Here is a tiny trained network, its code and every weight. The questions are about switching its units off for an input and a class, where a switched-off unit gives its printed mean instead of its output.

import numpy as np


def w(rows, s, z=0):
    codes = np.array(rows[::2]) - 128.0
    scale = np.full(codes.shape[1], s)
    scale[-1] = z or s
    return codes * scale


def norm(h):
    return h / np.sqrt((h * h).mean(-1, keepdims=True) + 1e-5)


def f(y):
    return np.maximum(y, 0)


def log_softmax(a):
    a = a - a.max(-1, keepdims=True)
    return a - np.log(np.exp(a).sum(-1, keepdims=True))


def net(x, mask):
    res = np.array(x, float).reshape(1, 3) / 4 @ E
    u = 0
    for l in range(4):
        y = f(norm(res) @ A[l][:, :-1].T + A[l][:, -1])
        res = res + np.where(mask[u : u + 3], y, B[l][:, -1]) @ B[l][:, :-1]
        u += 3
    return log_softmax(norm(res)[-1] @ U[:, :-1].T + U[:, -1])


A, B = {}, {}
E = w([
[255,67,155,178,107,69,152,147],'x0',
[78,178,183,170,180,67,158,158],'x1',
[106,171,144,122,166,181,229,7],'x2',
],0.0027)
A[0] = w([
[214,192,125,109,114,87,12,237,105],'0.n0',
[109,42,82,176,29,191,85,98,8],'0.n1',
[176,5,149,247,88,91,192,142,7],'0.n2',
],0.0029,0.0013)
B[0] = w([
[108,179,92,62,167,139,217,42,255],'0.n0',
[28,73,190,253,86,157,166,190,184],'0.n1',
[103,105,122,163,153,77,39,61,218],'0.n2',
],0.0045,0.0028)
A[1] = w([
[116,124,26,69,67,28,83,252,38],'1.n0',
[43,135,110,157,136,151,134,99,254],'1.n1',
[84,115,133,136,158,88,125,108,38],'1.n2',
],0.0041,0.00087)
B[1] = w([
[140,202,139,124,147,179,254,37,218],'1.n0',
[218,95,73,153,173,87,106,190,253],'1.n1',
[134,78,111,159,157,135,85,165,171],'1.n2',
],0.005,0.0035)
A[2] = w([
[3,176,87,102,159,173,54,132,2],'2.n0',
[77,82,105,104,32,183,151,109,35],'2.n1',
[54,175,105,93,114,195,106,182,82],'2.n2',
],0.0047,0.0009)
B[2] = w([
[195,79,180,150,67,64,129,84,252],'2.n0',
[87,109,185,67,122,179,112,253,198],'2.n1',
[176,134,153,166,127,68,111,62,218],'2.n2',
],0.0066,0.0026)
A[3] = w([
[38,164,252,113,164,40,161,177,8],'3.n0',
[46,223,191,212,106,99,113,184,52],'3.n1',
[39,194,194,146,207,67,150,118,172],'3.n2',
],0.0032,0.0012)
B[3] = w([
[137,96,190,76,23,180,86,132,187],'3.n0',
[101,8,91,102,50,253,64,184,154],'3.n1',
[139,112,83,66,81,212,130,171,254],'3.n2',
],0.0055,0.0023)
U = w([
[196,99,175,171,118,2,95,76,167],'0',
[121,62,149,81,81,226,101,236,151],'1',
[128,205,115,99,174,177,246,74,198],'2',
[110,126,52,138,235,97,119,173,142],'3',
[33,169,157,167,149,119,81,143,14],'4',
[42,194,162,156,161,91,91,176,2],'5',
],0.0076,0.0038)

Each question gives the input, the list of numbers given to net, and the class t.
The units are the neurons (one row each of A and B). Each row of codes is followed by its name. A weight is (code - 128) times the scale printed after its matrix; where a second scale follows, it is the last column's (A, B and U).
mask holds one flag per neuron, layer by layer. A switched-off neuron (its flag False) gives its mean, the last column of its row in B, instead of its output. The means were averaged over made-up inputs and are rounded, as every weight is.
A unit's drop is (log p(t) with every unit on - log p(t) with that unit switched off) / (log p(t) with every unit on - log p(t) with every unit switched off).
The circuit of an input: a set's keep is (log p(t) with only the set's units on - log p(t) with every unit switched off) / (log p(t) with every unit on - log p(t) with every unit switched off). Starting from all 12 units, units are removed one at a time, each time the one whose removal leaves the highest keep (on an exact tie, the one counted first), for as long as the keep stays at least 0.8.
circuit, biggest first: the units of the circuit, biggest drop first
unit that matters most: the unit with the biggest drop
k most important neurons: the k neurons with the biggest drops, biggest first
k most important neurons of layer l: the k neurons of layer l with the biggest drops, biggest first
drop when u is switched off: that unit's drop, to one decimal
input [-2,2,1], class 3: circuit, biggest first => 1.n1, 2.n0
input [-8,4,-3], class 0: unit that matters most => 2.n0
input [2,-4,2], class 1: circuit, biggest first => 0.n0, 1.n1, 2.n1
input [-6,-6,4], class 0: circuit, biggest first => 2.n0, 1.n0
input [3,-6,-8], class 2: 2 most important neurons => 1.n0, 0.n0
input [0,1,0], class 3: 2 most important neurons => 2.n0, 2.n2
input [-2,0,2], class 3: circuit, biggest first => 1.n1, 2.n0, 1.n0
input [3,-1,-2], class 3: circuit, biggest first => 2.n0, 2.n2, 0.n2
input [-5,7,6], class 1: 3 most important neurons => 0.n0, 3.n2, 1.n0
input [3,-6,-7], class 2: circuit, biggest first => 1.n0, 0.n0
input [-7,-4,4], class 0: 2 most important neurons => 2.n0, 1.n0
input [-7,8,-3], class 1: 2 most important neurons => 3.n1, 3.n0
input [2,1,-2], class 3: 2 most important neurons of layer 0 => 0.n2, 0.n0
input [-4,7,-7], class 1: unit that matters most => 1.n0
input [-8,7,-5], class 0: 2 most important neurons => 2.n0, 2.n2
input [-6,8,-7], class 1: 2 most important neurons => 3.n2, 3.n1
input [2,-8,6], class 1: 3 most important neurons => 2.n1, 1.n0, 0.n0
input [-2,5,-6], class 2: 2 most important neurons of layer 0 => 0.n1, 0.n0
input [2,-5,4], class 1: 2 most important neurons => 2.n1, 1.n0
input [-2,1,2], class 3: most important neuron => 1.n1
input [-6,-1,5], class 0: 3 most important neurons => 2.n0, 1.n0, 0.n0
input [-7,1,5], class 0: 3 most important neurons => 2.n0, 1.n0, 0.n0
input [-7,4,-2], class 0: drop when 2.n0 is switched off => 0.6
